Below are the code and all the weights of a small trained network. Each question names an input and a class and asks about switching units off, where a switched-off unit gives its printed mean instead of its output.

import numpy as np


def w(rows, s, z=0):
    codes = np.array(rows[::2]) - 128.0
    scale = np.full(codes.shape[1], s)
    scale[-1] = z or s
    return codes * scale


def norm(h):
    return h / np.sqrt((h * h).mean(-1, keepdims=True) + 1e-5)


def f(y):
    return np.maximum(y, 0)


def log_softmax(a):
    a = a - a.max(-1, keepdims=True)
    return a - np.log(np.exp(a).sum(-1, keepdims=True))


def net(x, mask):
    res = np.array(x, float).reshape(1, 3) / 4 @ E
    u = 0
    for l in range(2):
        y = f(norm(res) @ A[l][:, :-1].T + A[l][:, -1])
        res = res + np.where(mask[u : u + 6], y, B[l][:, -1]) @ B[l][:, :-1]
        u += 6
    return log_softmax(norm(res)[-1] @ U[:, :-1].T + U[:, -1])


A, B = {}, {}
E = w([
[65,210,245,159,60,201],'x0',
[158,2,106,138,237,117],'x1',
[97,82,25,225,85,94],'x2',
],0.0069)
A[0] = w([
[169,16,79,161,133,200,5],'0.n0',
[9,224,14,152,143,99,243],'0.n1',
[162,138,2,167,66,26,106],'0.n2',
[88,192,182,186,147,181,11],'0.n3',
[226,93,75,135,135,124,48],'0.n4',
[43,228,145,168,82,217,40],'0.n5',
],0.0095,0.0029)
B[0] = w([
[124,71,98,200,236,151,194],'0.n0',
[163,135,116,144,64,142,236],'0.n1',
[191,164,40,51,90,41,254],'0.n2',
[90,253,89,152,46,99,197],'0.n3',
[60,176,136,164,155,149,186],'0.n4',
[95,154,189,172,44,155,248],'0.n5',
],0.011,0.0082)
A[1] = w([
[72,44,48,153,180,176,169],'1.n0',
[182,123,190,60,41,141,129],'1.n1',
[30,100,164,173,88,131,51],'1.n2',
[105,24,63,137,219,103,31],'1.n3',
[194,142,188,153,127,110,3],'1.n4',
[101,7,86,156,180,137,68],'1.n5',
],0.011,0.0072)
B[1] = w([
[203,94,111,175,178,103,254],'1.n0',
[95,60,143,93,203,162,246],'1.n1',
[124,101,150,160,63,130,188],'1.n2',
[132,143,248,219,172,65,239],'1.n3',
[189,120,61,107,165,164,128],'1.n4',
[164,159,184,193,190,82,216],'1.n5',
],0.015,0.0062)
U = w([
[198,82,170,236,227,89,176],'0',
[208,79,9,64,66,72,79],'1',
[55,114,198,31,222,227,1],'2',
[45,201,205,174,43,227,251],'3',
],0.013,0.004)

Each question gives the input, the list of numbers given to net, and the class t.
The units are the neurons (one row each of A and B). Each row of codes is followed by its name. A weight is (code - 128) times the scale printed after its matrix; where a second scale follows, it is the last column's (A, B and U).
mask holds one flag per neuron, layer by layer. A switched-off neuron (its flag False) gives its mean, the last column of its row in B, instead of its output. The means were averaged over made-up inputs and are rounded, as every weight is.
A unit's drop is (log p(t) with every unit on - log p(t) with that unit switched off) / (log p(t) with every unit on - log p(t) with every unit switched off).
The circuit of an input: a set's keep is (log p(t) with only the set's units on - log p(t) with every unit switched off) / (log p(t) with every unit on - log p(t) with every unit switched off). Starting from all 12 units, units are removed one at a time, each time the one whose removal leaves the highest keep (on an exact tie, the one counted first), for as long as the keep stays at least 0.8.
units of the circuit, in order: the units of the circuit, biggest drop first
top k neurons: the k neurons with the biggest drops, biggest first
top k neurons in layer l: the k neurons of layer l with the biggest drops, biggest first
drop when u is switched off: that unit's drop, to one decimal
input [-1,-5,-6], class 2: units of the circuit, in order	(1.n1; 1.n3)
input [-7,-3,5], class 1: units of the circuit, in order	(0.n2)
input [3,-1,7], class 1: units of the circuit, in order	(0.n2; 1.n3)
input [-1,-6,-8], class 2: units of the circuit, in order	(1.n1; 1.n3)
input [1,-2,-6], class 2: top 2 neurons in layer 1	(1.n1; 1.n3)
input [4,2,-5], class 3: top 2 neurons in layer 0	(0.n2; 0.n3)
input [-3,-3,-3], class 2: top 2 neurons	(0.n0; 0.n2)
input [-4,0,7], class 1: top 2 neurons in layer 0	(0.n2; 0.n1)
input [7,8,-3], class 3: top 2 neurons	(0.n2; 1.n0)
input [-7,-3,7], class 1: drop when 0.n2 is switched off	1.3
input [-7,-6,-8], class 2: drop when 0.n2 is switched off	0.1
input [7,6,4], class 3: drop when 0.n3 is switched off	0.6
